In the rows, zero is written as 128.
Here are made-up things, facts about them, and rows of numbers that follow some of those facts. Name the thing behind each unnamed row.

Some facts about the things:
bapur -ψ-> tinu; bimul -ψ-> gupegros; bimul -ψ-> tatro; bimul -ψ-> muso; bimul -ψ-> lebom; bimul -ψ-> testur
brefle -ψ-> legon; brefle -ψ-> gretriskal; brefle -ψ-> trobrok; brefle -ψ-> plalom; brefle -ψ-> stutru; brefle -ψ-> grobra
brepivo -ψ-> skila; brepivo -ψ-> fliboston; dasu -ψ-> grinili; dasu -ψ-> flastul; dasu -ψ-> druno; dasu -ψ-> vita
dasu -ψ-> nuno; dasu -ψ-> begripal; droklu -ψ-> kiplu; droklu -ψ-> skefan; droklu -ψ-> lebom; drusken -ψ-> budo
drusken -ψ-> komo; geflo -ψ-> fubol; geflo -ψ-> bomel; geflo -ψ-> siku; geflo -ψ-> pogabon; geflo -ψ-> gakla
geflo -ψ-> fupla; geflo -ψ-> pobran; geflo -ψ-> fliro; gevem -ψ-> driflir; gevem -ψ-> grefleplo; gevem -ψ-> kiklar
gevem -ψ-> gogegen; gevem -ψ-> trezek; gevem -ψ-> plifi; gevis -ψ-> skipa; gevis -ψ-> lebom; gevis -ψ-> dreven
gevis -ψ-> drepum; grabos -ψ-> pufes; grabos -ψ-> moklom; grabos -ψ-> plurok; grari -ψ-> muso; grari -ψ-> flinun
grari -ψ-> vabrer; grari -ψ-> siman; griskem -ψ-> genan; griskem -ψ-> meskom; griskem -ψ-> tranor; griskem -ψ-> dreplelo
kestomum -ψ-> plino; kestomum -ψ-> futi; kestomum -ψ-> plurok; kestomum -ψ-> koplidin; klesko -ψ-> trezek; korak -ψ-> pufes
korak -ψ-> fligur; korak -ψ-> grude; korak -ψ-> trezek; korak -ψ-> trefan; labro -ψ-> tatro; labro -ψ-> drufi
labro -ψ-> viklam; labro -ψ-> duze; livil -ψ-> flivam; livil -ψ-> triklan; livil -ψ-> dripluk; logre -ψ-> tokivi
logre -ψ-> pobran; logre -ψ-> flinun; logre -ψ-> brirar; losta -ψ-> vigril; mugel -ψ-> barun; mugel -ψ-> pebrofe
mugel -ψ-> troskarur; mugel -ψ-> skiska; noplis -ψ-> tranor; noplis -ψ-> figri; noplis -ψ-> stamum; nopul -ψ-> trividrim
nopul -ψ-> dobro; nopul -ψ-> klidos; nopul -ψ-> zudrak; nopul -ψ-> tranor; nopul -ψ-> vigril; nopul -ψ-> bezevek
nopul -ψ-> troskarur; plinis -ψ-> meskom; plinis -ψ-> fikle; plinis -ψ-> zozonon; plinis -ψ-> skosuk; plinis -ψ-> figri
pluplobro -ψ-> trobrok; pluplobro -ψ-> kevur; plustil -ψ-> gupegros; plustil -ψ-> rezepir; plustil -ψ-> skenak; plustil -ψ-> tranor
plustil -ψ-> skosuk; reklebren -ψ-> piran; reklebren -ψ-> barun; reklebren -ψ-> vorata; ritrik -ψ-> dugik; ritrik -ψ-> trobrok
roklur -ψ-> flepok; roklur -ψ-> graru; roklur -ψ-> drufi; rostaskas -ψ-> ginok; rostaskas -ψ-> druno; rostaskas -ψ-> dogis
rostaskas -ψ-> skupok; rostaskas -ψ-> kunul; rostaskas -ψ-> brafe; rugru -ψ-> vabrer; rugru -ψ-> pebrofe; rugru -ψ-> litrik
rugru -ψ-> skiska; sadran -ψ-> gruflom; sadran -ψ-> druno; sadran -ψ-> skupok; sadran -ψ-> pafluk; sadran -ψ-> rabim
skeskir -ψ-> trividrim; skeskir -ψ-> komo; staflipil -ψ-> pogabon; staflipil -ψ-> brirar; stisis -ψ-> trividrim; stisis -ψ-> tegel
stisis -ψ-> gagema; stisis -ψ-> drepum; stoko -ψ-> brafe; tosken -ψ-> flepok; tosken -ψ-> trivi; traror -ψ-> flinun
traror -ψ-> skiska; trikan -ψ-> flupos; trikan -ψ-> trivi; triskan -ψ-> grastin; triskan -ψ-> nazu; triskan -ψ-> groregra
vasti -ψ-> skosuk; vasti -ψ-> fleklak; vasti -ψ-> brudrus; vasti -ψ-> rabim; vatrum -ψ-> lezuk; vatrum -ψ-> pludi
velil -ψ-> flastul; velil -ψ-> skefan; velil -ψ-> festo; velil -ψ-> gagema; velil -ψ-> vabrer; vuskazuk -ψ-> lezuk
vuskazuk -ψ-> zudrak; vuskazuk -ψ-> drekek; bapur -μ-> a; barun -μ-> b; begripal -μ-> a; bezevek -μ-> a
bimul -μ-> a; bomel -μ-> b; brafe -μ-> b; brefle -μ-> a; brepivo -μ-> a; brirar -μ-> a
brudrus -μ-> a; budo -μ-> b; dagrir -μ-> b; dasu -μ-> a; dobro -μ-> a; dogis -μ-> b
drekek -μ-> b; dreplelo -μ-> b; drepum -μ-> a; dreven -μ-> b; driflir -μ-> a; dripluk -μ-> a
droklu -μ-> b; drufi -μ-> a; druno -μ-> a; drusken -μ-> a; dugik -μ-> b; duze -μ-> b
festo -μ-> a; figri -μ-> b; fikle -μ-> a; flastul -μ-> b; fleklak -μ-> b; flepok -μ-> a
fliboston -μ-> b; fligur -μ-> a; flinun -μ-> b; fliro -μ-> a; flivam -μ-> b; flupos -μ-> b
fubol -μ-> a; fupla -μ-> b; futi -μ-> b; gagema -μ-> b; gakla -μ-> b; geflo -μ-> b
genan -μ-> a; geni -μ-> a; gevem -μ-> a; gevis -μ-> a; ginok -μ-> a; gogegen -μ-> a
grabos -μ-> b; grari -μ-> a; graru -μ-> a; grastin -μ-> b; grefleplo -μ-> a; gretriskal -μ-> b
grinili -μ-> a; griskem -μ-> a; grobra -μ-> a; groregra -μ-> b; grude -μ-> b; gruflom -μ-> a
gupegros -μ-> b; kestomum -μ-> b; kevur -μ-> b; kiklar -μ-> a; kiplu -μ-> b; klesko -μ-> a
klidos -μ-> b; komo -μ-> b; koplidin -μ-> a; korak -μ-> b; kunul -μ-> a; labro -μ-> a
lebom -μ-> a; legon -μ-> b; lezuk -μ-> b; litrik -μ-> a; livil -μ-> a; logre -μ-> a
losta -μ-> a; meskom -μ-> b; moklom -μ-> b; mugel -μ-> b; muso -μ-> a; nazu -μ-> b
noplis -μ-> a; nopul -μ-> a; nuno -μ-> a; pafluk -μ-> a; pebrofe -μ-> a; piran -μ-> a
plalom -μ-> a; plifi -μ-> b; plinis -μ-> b; plino -μ-> b; pludi -μ-> a; pluplobro -μ-> a
plurok -μ-> b; plustil -μ-> a; pobran -μ-> a; pogabon -μ-> a; pufes -μ-> b; rabim -μ-> a
reklebren -μ-> b; rezepir -μ-> b; ritrik -μ-> b; roklur -μ-> a; rostaskas -μ-> a; rugru -μ-> a
sadran -μ-> b; siku -μ-> a; siman -μ-> a; skefan -μ-> a; skenak -μ-> a; skeskir -μ-> a
skila -μ-> a; skipa -μ-> b; skiska -μ-> b; skosuk -μ-> a; skupok -μ-> a; staflipil -μ-> b
stamum -μ-> a; stisis -μ-> b; stoko -μ-> b; stutru -μ-> b; tatro -μ-> a; tegel -μ-> a
testur -μ-> a; tinu -μ-> b; tokivi -μ-> a; tosken -μ-> b; tranor -μ-> a; traror -μ-> a
trefan -μ-> a; trezek -μ-> a; trikan -μ-> b; triklan -μ-> a; triskan -μ-> a; trivi -μ-> b
trividrim -μ-> b; trobrok -μ-> b; troskarur -μ-> b; vabrer -μ-> b; vasti -μ-> a; vatrum -μ-> a
velil -μ-> a; vigril -μ-> b; viklam -μ-> a; vita -μ-> a; vorata -μ-> a; vuskazuk -μ-> a
zozonon -μ-> a; zudrak -μ-> a

Some rows with their names:
drusken: [152 112 110 129 138 140  52 127 125 150 152  77 146 141 134  90 176 123
 126  84 123 158 146 137 111  92 126 179  82 108 156 174]
pludi: [165 196 136 112 140 119  69 113 106 152 110 113 150 134 129  94 208 109
 122 139 120 142 146 113 151 107 140 140 137  91 137 126]
rabim: [155 194 138 101 146 120  76 145 117 159 139 120 136 136 129  85 183 117
 129 129 102 153 131 116 144 111 145 161 134 109 144 128]
roklur: [113 151  94 120 150 143  63  89 103 119 124  96 145 128 108  74 195 133
 119 105 103 141  87  90 154 118 133 210 102  75 158 128]
skeskir: [154  98 107 132 133 153  53 128 127 154 142  63 148 148 136  96 176 118
 128  78 133 161 158 141 101  80 125 171  78 106 161 191]
labro: [120 165 117 115 153 129  56  88 106 122 128  99 144 136 108  83 179 125
 122 124 109 138 130 100 151 120 117 202 111  94 170 134]
graru: [166 182 118 100 144 123  80 134 106 146 124 115 137 133 128  79 191 114
 125 127 108 142 125 104 143 118 146 156 124  91 146 124]
kiplu: [119 130 159 133 110 130 161 124 115  98  80 168 124 107  84 178  88 144
 155 140 137 102  96 132 133 107 135  77 129 181 117 116]
bimul: [116 173 136 104 158 127  55  83 102 114 129  96 133 147 107  88 151 117
 132 146 119 125 171  98 145 124 102 205 123 107 203 135]
stoko: [ 57 126 182 174 108 143 124 109 142 113 126 163 133 104  67 190  92 170
 152 117 129 131  69 150 146  80 127 125 129 191 107 131]
druno: [154 205 150 114 138 124  74 140 123 172 152 126 133 135 123  88 185 126
 129 133 106 163 125 113 143 102 147 163 137 105 149 132]
bapur: [126 159 129 125 149 123  52 103 115 136 146  95 151 136 120  91 188 122
 121 113 111 142 142 122 150 110 120 190 120 110 149 143]
tokivi: [172 177 135 104 152 107  67 139 112 143 133 113 135 132 140  89 192 106
 124 134 110 137 135 115 135 112 146 151 129  97 143 115]
viklam: [167 184 125 100 144 117  80 131 108 147 125 117 138 134 130  82 188 111
 126 133 110 140 137 107 142 117 142 154 127  99 147 128]
dasu: [115 176 151 135 143 135  54 109 126 157 168 108 139 140 106  92 180 134
 128 121 110 162 131 118 148  95 125 198 132 112 166 146]
drepum: [175 175 128 102 140 124  83 129 108 152 122 110 133 142 129  83 177 110
 128 135 121 143 155 109 128 112 135 149 123  99 165 139]
skosuk: [143 197 129  84 157 121  77 159 115 144 125 105 140 139 136  79 171 108
 136 125  94 145 142 122 150 119 145 164 138 118 139 130]
trikan: [ 62  89 121 159 118 158 145  93 116  71  83 144 134  96  67 166 108 164
 148  96 125 107  25 123 147 101 138 130 106 155 108 112]
grobra: [174 176 127 108 148 116  84 134 110 155 129 112 142 136 124  80 189 107
 124 130 103 138 141 120 140 117 141 150 134 101 145 126]

Which thing is each row?
No name comes twice in this set of rows, the named rows included.
[173 176 138 107 156 102  60 137 115 140 136 110 133 130 144  93 192 104
 123 136 110 136 132 121 132 110 146 152 127  93 141 106]  pobran
[156 174 101 102 146 133  86 124 102 138 114 114 136 127 123  71 199 121
 124 119 104 142  95  91 145 119 153 168 116  76 147 117]  flepok
[123 119 149 134 113 142 157 141 108  99 102 175 138 100  85 179 107 145
 145 123 127 102  90 129 146  99 139  66 136 188  87 132]  barun
[173 170 142 108 162  94  48 136 120 137 134 107 131 128 150 100 192 102
 123 139 112 133 128 127 126 109 148 156 123  87 140  94]  brirar
[168 185 131  97 146 118  80 130 108 145 125 115 135 138 129  83 181 109
 128 138 110 138 147 106 140 119 138 154 131 102 157 128]  testur
[ 51 137 189 170 110 145 125 118 147 118 133 167 129 105  63 187  81 174
 157 117 122 138  64 151 147  79 128 133 133 196 109 130]  sadran
[154 121 123 155 175 113  85  93 123 165 153  81 178 139  74  62 180 105
 110 116  75 114 145 165 148 124 115 187 142 103 158 117]  pluplobro
[134  94 144 139 102 150 157 142 124 110  76 146 130 112  99 182  92 139
 156 109 148 117 100 151 110  83 141  63 105 177 107 145]  trividrim
[113 186 146 143 140 137  35  55 108 138  90  83 179 139 117 118 235 113
 115 130 139 142 161 127 171  87 115 158 140  83 132 138]  vuskazuk
[136 190 123  76 158 131  75 162 113 138 104  89 148 144 144  83 179  99
 138 116  95 144 152 132 153 111 145 155 143 117 134 139]  tranor
[132 133 145 119 174 129  38 116 100 107 190 100 131 136 126 101 184 110
 116 135 112 115 155  96 140  98 120 186 145 108 177 128]  grari
[157 199 144 111 141 123  75 142 119 167 147 127 135 135 125  87 186 123
 128 132 106 158 127 114 144 104 145 160 137 106 146 132]  skupok
[175 186 123  98 144 108  71 136 105 152 134 126 146 131 132  86 187 118
 121 129 107 143 148 110 145 124 134 151 112 108 132 139]  koplidin

The same things again, as new rows of numbers:
Some things and their rows:
begripal: [115 128  81 156 127 148 128 129 126 182 121 119 134 101 125 126  81 143
 144 158 155 109 112 112 103 153]
drepum: [118 109  78 163 131 147 113 129 135 173 123 122 147 110 120 122  67 144
 134 171 142  95 122 116  97 151]
muso: [111 126  82 164 132 145 128 129 140 182 130 124 140  97 120 123  69 140
 141 171 147 112 144 111 112 144]
noplis: [130 147 128 104 101  91 112 154  97 199  98 164 146 106 129 144 118 137
 137 186 167  77 188 136 108 124]
siku: [120 129  77 157 135 152 139 129 128 183 117 120 137 105 126 135  80 138
 150 163 157 108 126 112 102 147]
rabim: [108 140  86 148 121 145 125 129 123 187 113 122 132  96 132 126  89 143
 143 160 158 115 106 110 106 163]
triklan: [120 122  80 158 130 148 132 127 123 187 122 121 135 103 125 129  83 136
 145 162 156 107 118 110 102 146]
fligur: [121 124  76 162 127 143 130 132 124 191 127 111 139 104 113 141  86 132
 147 160 154 104 109 114 111 145]
genan: [116 121  81 145 126 141 136 130 118 196 117 123 137 104 123 133  83 133
 141 164 158 111 130 114 103 149]
meskom: [ 82  73 183 135 116 127 157 142 162 136  98 129 134 148 109 108 110  49
 157 117 133 154 137 104 116 158]
flinun: [102  93 190 161 132 168 183 149 195 108 108 117 129 131 101 122  97  75
 170 106 126 163 171 107 135 145]
kestomum: [139  83 242 180 118 118 114 127 176 114 112 161 134 153 138 123 166  65
 169 142 164  97  97  88 142 103]
tinu: [ 94  73 180 156 125 139 146 140 173 117 109 125 131 149 114 105 107  59
 165 107 132 147 114 100 115 150]
gagema: [ 92  62 178 158 120 145 136 144 181 102 109 122 139 152 105 100  93  71
 152 110 116 141 118 108 111 157]
grabos: [140  85 240 184 115 112 110 129 175 119 116 153 137 153 128 134 172  58
 172 141 164  91  86  89 151 100]
skiska: [118  60 204 155 113 165 169 147 171 123 127 116 115 117  88 110 108  82
 146  88 131 171 147 109 135 137]
duze: [ 89  73 176 157 124 139 146 138 174 119 117 127 133 153 115 102 103  59
 165 108 129 150 122  98 116 150]
dreplelo: [ 88  71 180 143 121 135 154 143 166 126 104 126 132 149 109 107 107  53
 160 111 131 152 129 102 114 154]
droklu: [ 90  98 217 163 119  87  69 157 207  77 130 165 154 146 114  82 103  84
 157 143 112  99 158 118 130 116]

Rows to name:
No name comes twice in this set of rows, the named rows included.
[122 210 129 135 102 122  66 153 130 139 104 149 127  83 160 122 127 192
 158 149 162  81  73 119 111 159]  rostaskas
[136 177  94 154 100  87  86 178 122 173 141 105 162 109  81 184 124 138
 170 153 141  49 117 161 139 109]  klesko
[135 148 128 158 111 120  68 151 148 140 137 151 147  91 118 118  89 182
 133 175 138  67 157 141 118 118]  velil
[170 137 152 152 100 146 111 153 127 166 152 143 122  62 103 137 109 191
 126 148 156  95 182 144 137  96]  rugru
[123 146  76 160 147 161 156 131 138 176 104 121 142 112 136 148  80 137
 165 169 159 106 144 108 103 149]  pogabon
[170 161 147 153 114 158 135 157 138 160 135 142 126  69 110 155 107 186
 146 156 160  94 207 144 140  97]  traror
[112  56 175 138 130 133 149 156 157 113  99 126 133 153 108 105  99  60
 157  95 130 145 118  95 100 147]  vigril
[ 89  81 174 138 125 138 161 112 172  87 114 115 102 134  88  77 106  41
 185 121 134 139 109 187  71 126]  trobrok
[114 151 120 161 124  94  63 140 155 161 142 167 157 103 133 110  85 155
 142 202 145  65 183 125 124 109]  bimul
[ 77  72 180 150 123 125 142 140 178 125 110 131 137 147 109  98  99  53
 157 122 126 151 137  98 119 154]  gupegros
[114 127  83 151 125 145 132 128 123 191 117 121 134 102 126 130  85 137
 143 164 157 112 119 112 104 153]  brudrus
[ 80  79 165 156 108 152 147 136 149 131 145 136 130 186 139 106 114  72
 178  76 124 155 147 109 108 150]  trivi
[115  45 181 158 111 174 150 136 168  91  85 116 144 180 110 127 106  79
 148 108 119 120 106 125  95 171]  komo

